Below is a small trained network, with its code and all its weights. Each question gives an input and a target symbol and asks what happens when units are switched off, that is, made to give their printed mean instead of their output.

import numpy as np


def w(rows, s, z=0):
    codes = np.array(rows[::2]) - 128.0
    scale = np.full(codes.shape[1], s)
    scale[-1] = z or s
    return codes * scale


def norm(h):
    return h / np.sqrt((h * h).mean(-1, keepdims=True) + 1e-5)


def f(y):
    return y / 2 * (1 + np.tanh(0.7978845608 * (y + 0.044715 * y**3)))


def softmax(a):
    e = np.exp(a - a.max(-1, keepdims=True))
    return e / e.sum(-1, keepdims=True)


def log_softmax(a):
    a = a - a.max(-1, keepdims=True)
    return a - np.log(np.exp(a).sum(-1, keepdims=True))


def net(x, mask):
    ids = ['Θβγλτω'.index(c) for c in x.split()]
    T = len(ids)
    res = E[ids] + P[:T]
    u = 0
    for l in range(2):
        r = norm(res)
        for j in range(3):
            rows = slice(2 * j, 2 * j + 2)
            q, k, v = (r @ M[l][rows].T for M in (Q, K, V))
            z = softmax(np.where(np.tri(T) > 0, q @ k.T / 2**0.5, -1e9)) @ v
            o = O[l][rows]
            res = res + np.where(mask[u + j], z, o[:, -1]) @ o[:, :-1]
        u += 3
        y = f(norm(res) @ A[l][:, :-1].T + A[l][:, -1])
        res = res + np.where(mask[u : u + 12], y, B[l][:, -1]) @ B[l][:, :-1]
        u += 12
    return log_softmax(norm(res)[-1] @ U[:, :-1].T + U[:, -1])


Q, K, V, O, A, B = {}, {}, {}, {}, {}, {}
E = w([
[132,127,105,168,130,87,93],'Θ',
[156,173,105,187,67,137,118],'β',
[115,120,155,157,104,184,69],'γ',
[78,107,119,86,133,124,80],'λ',
[180,131,107,151,253,179,191],'τ',
[124,147,98,98,85,83,152],'ω',
],0.014)
P = w([
[41,99,245,143,146,49,203],'0',
[74,170,230,119,157,69,122],'1',
[181,15,133,135,60,95,114],'2',
[155,227,91,91,186,116,71],'3',
[101,23,2,170,80,158,144],'4',
[107,220,30,156,149,192,100],'5',
],0.0057)
Q[0] = w([
[124,144,75,166,128,154,85],'L0H0',
[105,143,143,149,143,135,103],'L0H0',
[93,154,110,102,66,132,129],'L0H1',
[124,99,109,165,165,93,109],'L0H1',
[83,250,214,116,157,116,126],'L0H2',
[82,237,59,161,160,143,87],'L0H2',
],0.012)
K[0] = w([
[145,135,118,117,148,145,152],'L0H0',
[130,110,120,119,111,135,163],'L0H0',
[140,107,111,148,159,150,156],'L0H1',
[106,153,172,116,95,143,168],'L0H1',
[92,30,143,181,73,103,167],'L0H2',
[138,58,8,131,95,182,151],'L0H2',
],0.013)
V[0] = w([
[169,127,168,152,241,97,143],'L0H0',
[108,95,208,161,17,81,3],'L0H0',
[139,100,72,179,228,105,155],'L0H1',
[184,200,178,106,248,218,196],'L0H1',
[109,68,230,202,100,213,1],'L0H2',
[240,133,164,240,60,150,204],'L0H2',
],0.0056)
O[0] = w([
[194,17,58,150,130,125,51,113],'L0H0',
[2,243,123,143,189,125,128,228],'L0H0',
[135,28,2,107,228,155,131,95],'L0H1',
[141,120,31,127,103,177,211,2],'L0H1',
[72,57,65,194,171,135,202,154],'L0H2',
[87,57,143,138,15,136,128,31],'L0H2',
],0.0067,0.0048)
A[0] = w([
[106,220,156,110,135,114,63,130],'L0N0',
[186,142,55,40,29,125,144,65],'L0N1',
[124,22,84,167,57,96,157,81],'L0N2',
[108,123,140,187,171,151,254,92],'L0N3',
[137,35,106,44,141,40,126,113],'L0N4',
[51,119,190,166,31,80,145,2],'L0N5',
[94,176,40,57,122,11,201,91],'L0N6',
[212,53,202,129,159,156,59,70],'L0N7',
[114,185,208,150,246,130,187,32],'L0N8',
[165,68,82,170,221,102,150,144],'L0N9',
[81,94,106,64,144,211,48,56],'L0N10',
[91,179,198,76,97,98,198,93],'L0N11',
],0.0071,0.0077)
B[0] = w([
[146,49,152,133,156,117,152,254],'L0N0',
[28,125,51,160,144,90,232,135],'L0N1',
[197,188,165,6,126,109,109,140],'L0N2',
[32,171,50,107,153,136,164,129],'L0N3',
[169,185,127,184,241,154,88,138],'L0N4',
[56,55,178,134,29,126,195,147],'L0N5',
[82,111,105,254,137,208,85,151],'L0N6',
[38,184,103,162,13,193,228,130],'L0N7',
[200,102,87,53,125,149,213,176],'L0N8',
[101,192,224,103,37,177,106,166],'L0N9',
[131,97,93,200,177,114,126,129],'L0N10',
[239,76,109,151,72,86,88,163],'L0N11',
],0.0066,0.0072)
Q[1] = w([
[100,70,121,123,90,63,54],'L1H0',
[144,127,117,111,98,111,158],'L1H0',
[76,177,148,167,116,179,118],'L1H1',
[173,84,146,225,79,52,131],'L1H1',
[70,74,109,32,233,91,96],'L1H2',
[135,157,121,62,163,247,188],'L1H2',
],0.011)
K[1] = w([
[91,193,179,173,149,114,119],'L1H0',
[140,99,163,112,150,147,158],'L1H0',
[153,180,67,159,109,156,132],'L1H1',
[157,71,191,151,64,124,125],'L1H1',
[166,176,110,135,232,49,108],'L1H2',
[177,111,7,117,112,150,121],'L1H2',
],0.011)
V[1] = w([
[32,14,188,5,134,36,68],'L1H0',
[178,210,191,183,98,144,138],'L1H0',
[82,66,161,124,78,82,68],'L1H1',
[91,90,44,139,5,36,111],'L1H1',
[56,204,180,13,173,245,233],'L1H2',
[24,75,144,3,26,106,162],'L1H2',
],0.0042)
O[1] = w([
[182,180,165,107,223,240,208,253],'L1H0',
[160,44,65,159,125,96,127,147],'L1H0',
[125,156,54,82,137,213,75,148],'L1H1',
[114,194,142,19,213,200,29,52],'L1H1',
[254,48,120,88,179,160,170,165],'L1H2',
[108,145,138,91,221,196,98,91],'L1H2',
],0.0051,0.0033)
A[1] = w([
[121,132,147,202,171,76,64,51],'L1N0',
[247,159,116,78,251,135,251,57],'L1N1',
[118,96,181,167,116,137,182,125],'L1N2',
[89,136,175,161,76,84,115,64],'L1N3',
[92,95,123,132,207,172,69,78],'L1N4',
[115,154,109,115,98,186,135,83],'L1N5',
[205,167,226,71,110,79,51,19],'L1N6',
[168,176,101,186,134,168,131,117],'L1N7',
[120,161,129,181,127,177,96,108],'L1N8',
[111,151,149,121,157,157,169,95],'L1N9',
[73,182,160,99,166,130,127,119],'L1N10',
[54,53,159,121,46,178,97,2],'L1N11',
],0.012,0.0095)
B[1] = w([
[124,155,130,50,133,135,128,147],'L1N0',
[167,110,115,111,166,253,151,250],'L1N1',
[134,160,84,111,148,92,113,154],'L1N2',
[141,92,134,97,160,143,119,150],'L1N3',
[132,159,147,86,116,121,138,149],'L1N4',
[106,105,122,124,145,120,115,126],'L1N5',
[146,169,165,193,152,118,45,165],'L1N6',
[113,117,140,96,144,136,132,149],'L1N7',
[118,130,122,95,128,111,125,142],'L1N8',
[153,128,109,143,116,128,133,143],'L1N9',
[153,95,101,161,102,130,144,177],'L1N10',
[108,40,161,127,112,158,127,156],'L1N11',
],0.017,0.012)
U = w([
[136,134,148,169,135,91,71,247],'Θ',
[170,110,101,114,19,88,173,109],'β',
[41,18,184,116,84,147,124,36],'γ',
[83,151,127,1,132,87,142,81],'λ',
[161,95,120,116,181,202,181,117],'τ',
[33,131,82,179,138,97,181,201],'ω',
],0.0071,0.0016)

Each question gives the input, a string of symbols that net reads in full, and the target symbol t.
The units are the heads (2 rows each of Q, K, V and O) and the neurons (one row each of A and B). Each row of codes is followed by its name. A weight is (code - 128) times the scale printed after its matrix; where a second scale follows, it is the last column's (O, A, B and U).
mask holds one flag per unit, layer by layer, with each layer's heads first. A switched-off unit (its flag False) gives its mean, the last column of its rows in O or B, instead of its output. The means were averaged over made-up inputs and are rounded, as every weight is.
A unit's drop is (log p(t) with every unit on - log p(t) with that unit switched off) / (log p(t) with every unit on - log p(t) with every unit switched off).
The circuit of an input: a set's keep is (log p(t) with only the set's units on - log p(t) with every unit switched off) / (log p(t) with every unit on - log p(t) with every unit switched off). Starting from the 12 units with the biggest drops (on a tie, the unit counted first), units are removed one at a time, each time the one whose removal leaves the highest keep (on an exact tie, the one counted first), for as long as the keep stays at least 0.8.
units of the circuit, in order: the units of the circuit, biggest drop first
unit that matters most: the unit with the biggest drop
k most important neurons: the k neurons with the biggest drops, biggest first
k most important neurons of layer l: the k neurons of layer l with the biggest drops, biggest first
drop of u: that unit's drop, to one decimal
input τ Θ γ λ ω, target ω: most important neuron -> [L0N6]
input τ β β τ, target γ: 3 most important neurons -> [L0N7, L1N1, L1N11]
input β λ β λ Θ Θ, target λ: units of the circuit, in order -> [L1N1, L1N0]
input γ λ Θ λ β γ, target γ: units of the circuit, in order -> [L0H2, L1N1]
input λ γ β β β λ, target γ: units of the circuit, in order -> [L0H2, L1N1]
input τ λ λ β, target β: 4 most important neurons -> [L1N1, L0N4, L1N6, L0N9]
input τ τ β Θ, target β: 3 most important neurons of layer 0 -> [L0N2, L0N7, L0N1]
input τ λ ω Θ β, target β: units of the circuit, in order -> [L1N1, L1N6]
input λ γ Θ Θ, target λ: 2 most important neurons -> [L1N0, L1N1]
input ω γ Θ, target ω: 2 most important neurons -> [L1N1, L0N3]
input ω Θ τ λ ω λ, target ω: 3 most important neurons -> [L1N1, L0N1, L0N7]
input β τ τ, target β: 3 most important neurons of layer 1 -> [L1N1, L1N2, L1N6]
input γ γ β Θ ω, target λ: 2 most important neurons -> [L0N6, L1N1]
input λ τ ω λ λ, target λ: unit that matters most -> L0N9
input Θ β ω, target γ: 2 most important neurons -> [L0N5, L1N1]
input τ β λ, target λ: 2 most important neurons -> [L1N1, L1N4]
input λ β τ β ω τ, target Θ: drop of L0H0 -> 0.9
input β λ β β, target γ: drop of L0H2 -> 1.0
input λ λ λ β ω, target γ: drop of L0H2 -> 0.9
input ω λ γ ω, target ω: unit that matters most -> L0H2
input β λ β τ β Θ, target Θ: 3 most important neurons -> [L0N2, L1N1, L1N6]
input λ λ λ λ β Θ, target γ: 3 most important neurons -> [L0N5, L1N1, L1N11]
